Below are the code and all the weights of a small trained network. Each question names an input and a class and asks about switching units off, where a switched-off unit gives its printed mean instead of its output.

import numpy as np


def w(rows, s, z=0):
    codes = np.array(rows[::2]) - 128.0
    scale = np.full(codes.shape[1], s)
    scale[-1] = z or s
    return codes * scale


def norm(h):
    return h / np.sqrt((h * h).mean(-1, keepdims=True) + 1e-5)


def f(y):
    return y / 2 * (1 + np.tanh(0.7978845608 * (y + 0.044715 * y**3)))


def log_softmax(a):
    a = a - a.max(-1, keepdims=True)
    return a - np.log(np.exp(a).sum(-1, keepdims=True))


def net(x, mask):
    res = np.array(x, float).reshape(1, 5) / 4 @ E
    u = 0
    for l in range(3):
        y = f(norm(res) @ A[l][:, :-1].T + A[l][:, -1])
        res = res + np.where(mask[u : u + 12], y, B[l][:, -1]) @ B[l][:, :-1]
        u += 12
    return log_softmax(norm(res)[-1] @ U[:, :-1].T + U[:, -1])


A, B = {}, {}
E = w([
[85,143,122,145,87,104,189,134,74,206,143,143],'x0',
[73,114,156,133,175,162,147,228,130,91,133,199],'x1',
[58,138,217,170,156,131,167,75,160,104,132,81],'x2',
[175,101,143,154,152,53,148,56,145,106,157,249],'x3',
[178,138,220,114,138,211,88,107,56,174,114,163],'x4',
],0.013)
A[0] = w([
[39,134,236,151,148,138,165,84,160,105,125,59,2],'L0N0',
[37,118,183,138,152,168,157,214,140,88,123,161,60],'L0N1',
[85,129,127,145,125,106,162,125,112,164,125,137,79],'L0N2',
[138,123,136,134,113,119,126,32,130,161,122,15,91],'L0N3',
[62,140,164,121,133,181,136,166,125,132,122,5,26],'L0N4',
[129,137,234,130,132,211,101,115,92,160,130,115,80],'L0N5',
[161,140,66,127,126,149,107,198,122,156,120,137,76],'L0N6',
[44,142,147,144,110,117,197,136,73,227,129,112,36],'L0N7',
[108,130,186,135,153,80,167,52,153,93,133,196,64],'L0N8',
[44,130,82,141,127,81,162,149,184,76,137,66,44],'L0N9',
[155,128,159,131,168,175,62,126,184,11,116,66,27],'L0N10',
[148,121,93,119,118,152,101,178,113,153,130,93,94],'L0N11',
],0.024,0.0077)
B[0] = w([
[91,98,68,76,113,159,107,75,8,31,146,129,241],'L0N0',
[156,252,157,119,161,103,98,138,153,114,167,104,240],'L0N1',
[154,93,132,94,125,135,123,125,165,159,161,163,161],'L0N2',
[135,241,152,114,174,119,110,156,148,106,163,116,242],'L0N3',
[91,101,116,254,84,155,83,152,178,132,102,145,253],'L0N4',
[156,105,104,129,195,92,206,123,116,160,51,107,233],'L0N5',
[119,121,77,114,126,147,132,118,72,76,147,137,202],'L0N6',
[133,92,160,52,73,147,166,144,185,177,171,152,215],'L0N7',
[93,115,123,220,102,163,115,136,152,134,108,163,224],'L0N8',
[166,106,110,128,191,108,201,124,113,166,51,98,242],'L0N9',
[120,92,162,50,68,145,176,141,179,201,188,161,228],'L0N10',
[119,125,112,166,96,156,83,117,126,116,94,148,194],'L0N11',
],0.033,0.02)
A[1] = w([
[84,106,124,166,75,137,83,151,109,173,107,36,4],'L1N0',
[149,92,132,141,166,97,162,115,117,144,101,79,23],'L1N1',
[129,69,188,57,86,123,109,138,148,159,163,109,2],'L1N2',
[90,86,146,252,116,140,83,115,169,120,125,141,58],'L1N3',
[142,104,203,118,165,140,97,133,77,149,71,132,52],'L1N4',
[157,98,98,110,123,133,73,158,92,117,125,121,79],'L1N5',
[122,116,199,112,134,134,131,132,75,133,130,156,66],'L1N6',
[141,247,175,119,159,76,79,143,136,104,168,75,36],'L1N7',
[131,71,82,83,99,99,76,125,40,64,161,101,64],'L1N8',
[148,113,133,116,171,75,174,127,114,162,64,78,6],'L1N9',
[139,91,161,188,113,56,91,63,122,129,148,189,110],'L1N10',
[137,139,93,107,91,82,125,84,116,178,156,78,115],'L1N11',
],0.029,0.0039)
B[1] = w([
[143,163,159,173,86,139,119,101,142,104,62,232,161],'L1N0',
[110,76,130,130,201,110,139,76,139,184,58,96,179],'L1N1',
[129,84,106,98,52,141,150,89,183,201,199,155,180],'L1N2',
[95,116,100,172,21,171,19,181,120,147,70,58,251],'L1N3',
[152,133,59,170,139,103,222,138,173,101,136,138,137],'L1N4',
[48,159,150,147,111,125,204,87,129,46,140,139,156],'L1N5',
[172,161,85,135,109,59,137,141,178,94,125,131,132],'L1N6',
[184,221,165,112,205,64,9,131,141,144,206,90,240],'L1N7',
[43,122,158,64,160,200,142,20,59,60,151,112,191],'L1N8',
[153,18,141,199,221,112,144,90,110,124,101,99,217],'L1N9',
[152,214,101,153,74,172,168,197,174,99,48,135,155],'L1N10',
[123,144,191,164,143,141,141,135,143,95,85,254,140],'L1N11',
],0.022,0.019)
A[2] = w([
[65,137,134,132,132,147,139,139,127,174,142,39,81],'L2N0',
[120,189,93,127,132,42,160,231,118,97,184,67,58],'L2N1',
[111,98,206,36,68,107,141,164,169,158,161,150,45],'L2N2',
[115,88,179,103,89,58,108,109,51,150,126,99,85],'L2N3',
[97,101,147,113,110,151,141,150,42,45,140,126,2],'L2N4',
[123,46,124,120,183,50,162,180,54,163,78,74,59],'L2N5',
[78,3,157,106,62,99,150,147,93,222,139,144,82],'L2N6',
[132,29,193,64,41,63,153,200,121,154,207,152,43],'L2N7',
[143,75,152,120,113,75,99,184,80,117,143,152,81],'L2N8',
[51,77,180,111,70,59,122,200,32,169,95,154,67],'L2N9',
[144,104,148,101,76,63,124,157,65,93,123,155,59],'L2N10',
[149,90,165,115,97,91,123,202,40,136,150,138,128],'L2N11',
],0.018,0.0039)
B[2] = w([
[227,107,148,169,84,51,120,146,44,95,132,224,166],'L2N0',
[208,133,225,100,173,146,80,140,97,127,141,192,199],'L2N1',
[134,67,113,128,68,66,157,162,100,140,163,149,221],'L2N2',
[65,173,138,127,146,187,162,59,211,148,127,45,123],'L2N3',
[123,129,79,73,142,72,113,94,146,64,162,81,202],'L2N4',
[127,41,139,117,157,70,99,156,66,133,56,141,254],'L2N5',
[189,165,166,127,167,85,100,122,166,103,193,104,242],'L2N6',
[106,110,183,32,79,96,132,182,105,183,119,115,214],'L2N7',
[194,173,86,149,74,100,160,6,162,106,118,141,117],'L2N8',
[164,167,50,152,135,109,146,147,128,137,141,108,143],'L2N9',
[157,114,50,130,164,115,134,98,241,47,150,134,120],'L2N10',
[84,156,40,131,139,135,178,147,137,144,159,130,118],'L2N11',
],0.021,0.0099)
U = w([
[110,136,114,238,38,174,72,176,143,122,65,131,96],'0',
[172,56,135,161,241,81,196,109,106,149,53,112,122],'1',
[151,77,158,53,64,131,164,135,165,188,226,179,131],'2',
[176,243,187,129,196,92,50,133,112,117,202,125,127],'3',
[64,113,93,90,129,146,109,64,9,15,156,128,102],'4',
[124,95,160,129,138,117,80,122,104,143,146,111,254],'5',
],0.012,0.0068)

Each question gives the input, the list of numbers given to net, and the class t.
The units are the neurons (one row each of A and B). Each row of codes is followed by its name. A weight is (code - 128) times the scale printed after its matrix; where a second scale follows, it is the last column's (A, B and U).
mask holds one flag per neuron, layer by layer. A switched-off neuron (its flag False) gives its mean, the last column of its row in B, instead of its output. The means were averaged over made-up inputs and are rounded, as every weight is.
A unit's drop is (log p(t) with every unit on - log p(t) with that unit switched off) / (log p(t) with every unit on - log p(t) with every unit switched off).
The circuit of an input: a set's keep is (log p(t) with only the set's units on - log p(t) with every unit switched off) / (log p(t) with every unit on - log p(t) with every unit switched off). Starting from the 12 units with the biggest drops (on a tie, the unit counted first), units are removed one at a time, each time the one whose removal leaves the highest keep (on an exact tie, the one counted first), for as long as the keep stays at least 0.8.
circuit, biggest first: the units of the circuit, biggest drop first
k most important neurons: the k neurons with the biggest drops, biggest first
top k neurons in layer l: the k neurons of layer l with the biggest drops, biggest first
input [7,6,-3,-5,7], class 1: top 3 neurons in layer 0 : [L0N5 L0N10 L0N3]
input [8,-3,8,-3,-7], class 2: circuit, biggest first : [L0N7]
input [-7,-2,-8,-1,-5], class 4: 2 most important neurons : [L0N6 L0N7]
input [1,-2,-7,8,-5], class 0: 3 most important neurons : [L0N0 L0N1 L0N9]
input [4,8,7,-7,4], class 3: 2 most important neurons : [L0N1 L0N8]
input [-2,5,-6,-5,4], class 4: 2 most important neurons : [L0N6 L0N3]
input [0,-8,-8,-3,2], class 3: 3 most important neurons : [L0N3 L0N0 L1N7]
input [-7,4,0,7,-5], class 0: top 2 neurons in layer 0 : [L0N8 L0N7]
input [-4,8,8,-6,-4], class 3: 2 most important neurons : [L0N1 L0N8]
input [1,-2,7,3,-6], class 4: 2 most important neurons : [L0N0 L0N5]
input [-8,-6,8,6,-3], class 2: 2 most important neurons : [L0N10 L0N4]
input [7,-8,3,8,5], class 0: 2 most important neurons : [L0N8 L0N1]
input [0,-4,-2,5,-2], class 0: 2 most important neurons : [L0N1 L0N8]
input [-4,2,5,-7,5], class 0: 2 most important neurons : [L0N4 L0N9]
input [-1,-4,-5,-1,6], class 1: circuit, biggest first : [L0N5]
input [0,-7,-6,-5,-1], class 3: top 2 neurons in layer 0 : [L0N3 L0N0]
input [7,-8,-2,4,-7], class 3: 4 most important neurons : [L0N3 L0N5 L0N10 L1N7]
input [-4,-7,5,6,-7], class 1: 2 most important neurons : [L0N9 L0N4]
input [-3,5,4,-4,-2], class 3: top 2 neurons in layer 0 : [L0N1 L0N8]
input [8,-8,-2,-3,1], class 2: top neuron in layer 1 : [L1N2]
input [-2,1,-6,5,-8], class 1: top 2 neurons in layer 0 : [L0N0 L0N4]
input [-2,-6,-7,6,4], class 4: top 3 neurons in layer 0 : [L0N10 L0N1 L0N7]
input [6,-8,1,-2,5], class 3: top 3 neurons in layer 0 : [L0N3 L0N10 L0N9]
input [4,2,-8,-6,-1], class 4: top 2 neurons in layer 0 : [L0N6 L0N8]
input [3,6,-7,-1,-2], class 4: top 2 neurons in layer 1 : [L1N8 L1N5]
